Below are the code and all the weights of a small trained network. Each question names an input and a class and asks about switching units off, where a switched-off unit gives its printed mean instead of its output.

import numpy as np


def w(rows, s, z=0):
    codes = np.array(rows[::2]) - 128.0
    scale = np.full(codes.shape[1], s)
    scale[-1] = z or s
    return codes * scale


def f(y):
    return y / 2 * (1 + np.tanh(0.7978845608 * (y + 0.044715 * y**3)))


def log_softmax(a):
    a = a - a.max(-1, keepdims=True)
    return a - np.log(np.exp(a).sum(-1, keepdims=True))


def net(x, mask):
    res = np.array(x, float).reshape(1, 7) / 4 @ E
    y = f(res @ A[0][:, :-1].T + A[0][:, -1])
    res = res + np.where(mask, y, B[0][:, -1]) @ B[0][:, :-1]
    return log_softmax(res[-1] @ U[:, :-1].T + U[:, -1])


A, B = {}, {}
E = w([
[127,185,149,219,132,209,85],'x0',
[121,114,125,120,124,147,119],'x1',
[64,127,139,173,52,105,212],'x2',
[203,107,120,109,98,214,115],'x3',
[103,198,198,2,63,20,119],'x4',
[126,127,130,131,130,124,127],'x5',
[156,153,78,136,106,134,117],'x6',
],0.0081)
A[0] = w([
[134,16,43,46,152,71,185,73],'n1',
[154,158,119,82,245,95,37,39],'n2',
[73,97,180,126,158,85,140,217],'n3',
[59,220,189,223,92,153,66,161],'n4',
[140,56,71,185,112,205,154,226],'n5',
[84,204,116,172,164,103,126,177],'n6',
[86,224,121,62,83,106,48,141],'n7',
[148,171,173,85,85,110,97,60],'n8',
[135,90,179,64,178,190,54,119],'n9',
[143,91,64,179,138,157,90,62],'n10',
[126,226,169,165,160,179,92,54],'n11',
[198,116,190,81,44,199,146,130],'n12',
[123,56,108,156,118,2,118,108],'n13',
[106,111,170,143,68,199,75,254],'n14',
[109,109,170,166,65,139,202,14],'n15',
[92,108,148,149,67,136,167,45],'n16',
[197,149,130,84,222,143,143,171],'n17',
],0.0087,0.0029)
B[0] = w([
[216,101,119,44,182,155,132,217],'n1',
[80,165,51,129,49,158,254,202],'n2',
[177,147,172,136,130,79,163,191],'n3',
[223,126,113,40,139,135,148,219],'n4',
[98,126,185,131,138,107,72,254],'n5',
[150,116,168,94,187,133,97,168],'n6',
[85,27,165,145,165,108,120,236],'n7',
[97,51,157,189,68,131,104,188],'n8',
[148,187,110,155,84,115,156,194],'n9',
[72,149,165,176,106,86,169,192],'n10',
[167,66,42,103,124,152,127,178],'n11',
[88,201,192,108,178,82,55,189],'n12',
[159,154,108,68,178,128,138,183],'n13',
[232,142,122,131,150,151,149,194],'n14',
[71,186,92,143,49,139,198,160],'n15',
[94,125,83,133,140,161,228,149],'n16',
[62,183,127,197,94,76,153,187],'n17',
],0.0075,0.0082)
U = w([
[140,150,127,124,133,88,124,254],'0',
[56,182,44,119,2,143,233,46],'1',
[202,132,109,63,176,128,111,56],'2',
[101,196,168,118,194,77,82,163],'3',
[110,151,140,128,136,89,111,149],'4',
[23,78,176,177,152,70,52,70],'5',
],0.0075,0.004)

Each question gives the input, the list of numbers given to net, and the class t.
The units are the neurons (one row each of A and B). Each row of codes is followed by its name. A weight is (code - 128) times the scale printed after its matrix; where a second scale follows, it is the last column's (A, B and U).
mask holds one flag per neuron, in row order. A switched-off neuron (its flag False) gives its mean, the last column of its row in B, instead of its output. The means were averaged over made-up inputs and are rounded, as every weight is.
A unit's drop is (log p(t) with every unit on - log p(t) with that unit switched off) / (log p(t) with every unit on - log p(t) with every unit switched off).
The circuit of an input: a set's keep is (log p(t) with only the set's units on - log p(t) with every unit switched off) / (log p(t) with every unit on - log p(t) with every unit switched off). Starting from the 12 units with the biggest drops (on a tie, the unit counted first), units are removed one at a time, each time the one whose removal leaves the highest keep (on an exact tie, the one counted first), for as long as the keep stays at least 0.8.
units of the circuit, in order: the units of the circuit, biggest drop first
unit that matters most: the unit with the biggest drop
top k neurons: the k neurons with the biggest drops, biggest first
drop of u: that unit's drop, to one decimal
input [1,3,-8,0,4,-8,6], class 1: units of the circuit, in order	(n2)
input [-4,1,-4,-6,-8,3,4], class 5: units of the circuit, in order	(n4, n5)
input [2,-2,-7,-6,-8,-4,6], class 5: units of the circuit, in order	(n5, n10)
input [-5,2,-2,-5,2,-2,-8], class 2: units of the circuit, in order	(n1, n13)
input [-3,3,-3,2,5,-1,5], class 5: top 4 neurons	(n7, n4, n8, n14)
input [-3,-4,0,-3,-6,4,5], class 5: units of the circuit, in order	(n4, n5)
input [7,4,-1,0,-4,-7,-3], class 2: units of the circuit, in order	(n4, n11)
input [-8,-4,-6,-5,-1,-2,-8], class 2: top 3 neurons	(n1, n13, n10)
input [-1,1,-3,0,4,-3,-7], class 5: units of the circuit, in order	(n4, n14)
input [8,-3,7,-3,0,-4,6], class 2: units of the circuit, in order	(n4, n6)
input [0,3,4,7,8,6,5], class 5: top 2 neurons	(n7, n8)
input [-2,7,-6,-6,8,7,6], class 5: top 3 neurons	(n7, n8, n4)
input [-3,5,-6,1,4,-6,4], class 1: top 2 neurons	(n2, n5)
input [8,-6,5,8,-4,3,-8], class 2: units of the circuit, in order	(n4)
input [-8,-5,7,6,0,-3,-1], class 2: top 3 neurons	(n1, n2, n17)
input [6,5,5,1,8,1,-1], class 5: top 2 neurons	(n7, n8)
input [4,5,-8,-3,8,-6,-8], class 1: top 2 neurons	(n2, n9)
input [-8,-6,-8,5,-1,-7,8], class 1: top 2 neurons	(n2, n17)
input [6,-4,-7,2,-6,3,5], class 1: top 3 neurons	(n2, n10, n17)
input [-7,-1,-6,5,-8,-4,0], class 5: unit that matters most	n5
input [-4,-2,6,7,8,1,0], class 5: drop of n8	0.3
input [3,-1,-7,8,-4,-8,1], class 3: drop of n6	-0.1
input [-4,6,-2,3,8,4,-7], class 5: drop of n7	0.5
input [-4,2,-7,4,-1,-5,-6], class 1: drop of n9	0.1
